Each row has a name. After each piece below comes the name of the row it's from, unless a question asks for something else. Each question is about the rows just above it. Places in a row count from 1.

k_491: [ 87 107 158 111  78 106 129 167 170 101]
k_372: [ 87 107 158 111  78 118 129 167 125 126]
k_609: [ 87 107 158 111  78 118 129 163 158 168]
asked: [ 87 107 158 111  78 118 129 167 125 126] -> k_372
Does one of the named rows hold [129 118  78 111] side by side, in this order? -> no
Among the named rows, does one hold [129 167] next to each other, in this order? -> yes
Is [158 107] printed in one of the named rows, side by side and in this order? -> no
Which entry of k_491 is missing from [106 167 111 129  87  78 170 101 158]? -> [107]
Which row holds [ 87 107 158 111  78 106 129 167 170 101]? -> k_491

k_225: [127 118  91 109 126 162 125]
k_101: [126 127 110 117  90 166 111]
k_336: [115  91 169 118  91 162 111]
k_567: [127 126 111 118  91 162 111]
k_186: [124 129 109 115  90 169 112]
Where does [124 129 109 115] start? Give its row and place. -> k_186, 1
[115  91 169 118  91 162] begins in row and place -> k_336, 1
Does one of the named rows hold [111 118  91 162 111] side by side, in this order? -> yes
Row and place where [117  90] starts: -> k_101, 4
Is [162 111] printed in one of the named rows, side by side and in this order? -> yes
Where does [115  90 169] start? Give its row and place. -> k_186, 4

k_484: [128 146 111 128 127 133 130 128 129 125]
k_888: [126 121 127 138 127 121 135 128 129 129]
k_597: [126 122 135 107 127 133 123 128 129 125]
k_352: [126 153 134 118 127 100  86 128 129 125]
k_577: [126 122 135 107 127 133 123 128 129 122]
Among the named rows, does one hold [126 121] next to each other, in this order? -> yes
Which entry of k_597 is missing from [128 122 135 125 133 127 123 107 126]? -> [129]

k_955: [132 145 146 149 145 132 114 119 145 155 127 135 118 139 161 118 135  99
  98 137 108 135 151 132 136 141 123 146 138 126 133 159 133 142 149 127
 118 141]
k_542: [138 131 146 140 154 132 112 121 144 160 140 137 119 137 165 128 143 105
 101 139 134 116 146 131 140 135 139 140 146 135 130 180 139 130 150 145
 123 140]
k_973: [112 120 127 123 113 125 129 110 120 137 120 116 133 137 159 122 109 105
 132 124 125 127 147 119 126 146 131 107 119 133 114 133 134 141 132 138
 127 136]
k_450: [138 131 146 140 154 132 112 121 144 160 140 137 119 137 165 128 143 105
 101 139 134 116 146 131 140 135 130 140 146 135 130 180 139 125 133  88
 132 119]
k_849: [112 127 135 126 112 115 119 132 137 121 115 124 148 136 159 136 134 122
 135 145 122 125 136 133 133 145 120 123 130 127 115 132 140 139 133 134
 133 134]
k_234: [138 131 146 140 154 132 112 121 144 160 140 137 119 137 165 128 143 105
 101 139 134 116 146 131 140 135 130 140 146 135 130 180 139 125 133  88
 132 134]
k_120: [129 143 141 141 143 129 119 118 141 152 123 134 118 139 162 118 135  97
  98 134 104 137 151 136 136 139 124 147 139 128 129 160 136 141 147 131
 121 142]
Does one of the named rows hold [128 129 160 136] side by side, in this order? -> yes
[146 131 107 119 133 114] begins in row and place -> k_973, 26
k_973 without one entry, shuffled: [126 123 124 134 127 120 107 159 114 116 112 133 133 120 137 110 131 129
 138 132 132 147 127 119 109 137 133 122 125 136 141 120 105 125 119 127
 113]. Gone: -> [146]

k_699: [132 123 132 124 131 126 125 122 129 131 131 129 133 126 130 131 125 131
 132 127 121 129 119 124 125 128 133 132 125 134 128 128 132 125 133 126
 125 129 134 134 137 117 131 125 115 129]
k_997: [132 123 132 124 131 126 125 122 129 131 131 129 133 126 130 131 125 123
 132 127 121 129 119 124 137 124 122 125 121 130 133 122 128 125 116 132
 120 119 121 107 136 136 117 133 134 129]
k_30: [132 123 132 124 131 126 125 122 129 131 131 129 133 126 130 131 125 131
  83 127 121 129 119 124 125 117 104 120  91 138 145 104 130 116  82 127
  82  94  92  93 145 113  96 148 115 109]
Row and place where [130 133] starts: -> k_997, 30
Does one of the named rows hold [125 126] side by side, in this order? -> no
Among the named rows, does one hold [117 104 120  91] next to each other, in this order? -> yes
Which entry of k_30 is missing from [125 145 126  82 120 124 113 131 123  82 138  83 119 130 131 131  93 148
 131 117 129 132 122 131 115  91 133 132 124 126 127 130 127  94  92 104
 129 121 125  96 129 145 104 125 116]? -> [109]
asked: [132 123 132 124 131 126 125 122 129 131 131 129 133 126 130 131 125 131
 132 127 121 129 119 124 125 128 133 132 125 134 128 128 132 125 133 126
 125 129 134 134 137 117 131 125 115 129] -> k_699
Shuffled k_30 with one entry gone: [109 129 131 116 131 104 145 130 145 138  91 113 131 123 130  83 125 124
 125 127 122  92 117 132 129 115 121 126 125 133 131 127 104 119 120 129
 124  82  93 148  96  82 132 131 126], missing -> [94]

k_901: [134 152 127 106  95 113 129 124 122 123 160 132 174 137 118 146 155 110
 122 139 110 131 136 149 132 143  90 118 148 143 120  89 112 141 128 142
 134 172 131 111 136 167 147  98 130 115 132 102]
k_759: [131 104 107 113 149 113 127 179 122 104 145 134 103 140 133 128  95 111
  97 125 147 137 147 112 126 107 152 102  99 110 127 131 120 147 117 109
 124 117 146 100 124 114 166 117 133 168 148 137]
k_73: [121 106 113  96 148 119 118 177 124 106 156 135 110 146 130 133 103 106
  97 123 154 130 143 103 122 111 159 105 102 118 126 129 118 139 120 109
 119 121 150 101 126 119 161 116 135 169 150 142]
k_209: [ 93 108 137  78 148 144 103 153 138 122 151 134 117 153 127 135 125 113
 114 116 161 109 124  85 113 125 177 129 113 141 134 134 133 107 127 116
 112 115 150 128 129 116 125 138 127 158 141 162]
k_975: [107 149 156 114 109 150 117  85 140 151 127 125 159 130 120 135 169 135
 154 127 120 108 107 127 122 153 120 155 155 158 131 119 137  99 139 146
 125 141 120 157 133 144  89 140 121  98 114 131]
Is [113 141] printed in one of the named rows, side by side and in this order? -> yes
Row and place where [128 129 116] starts: -> k_209, 40

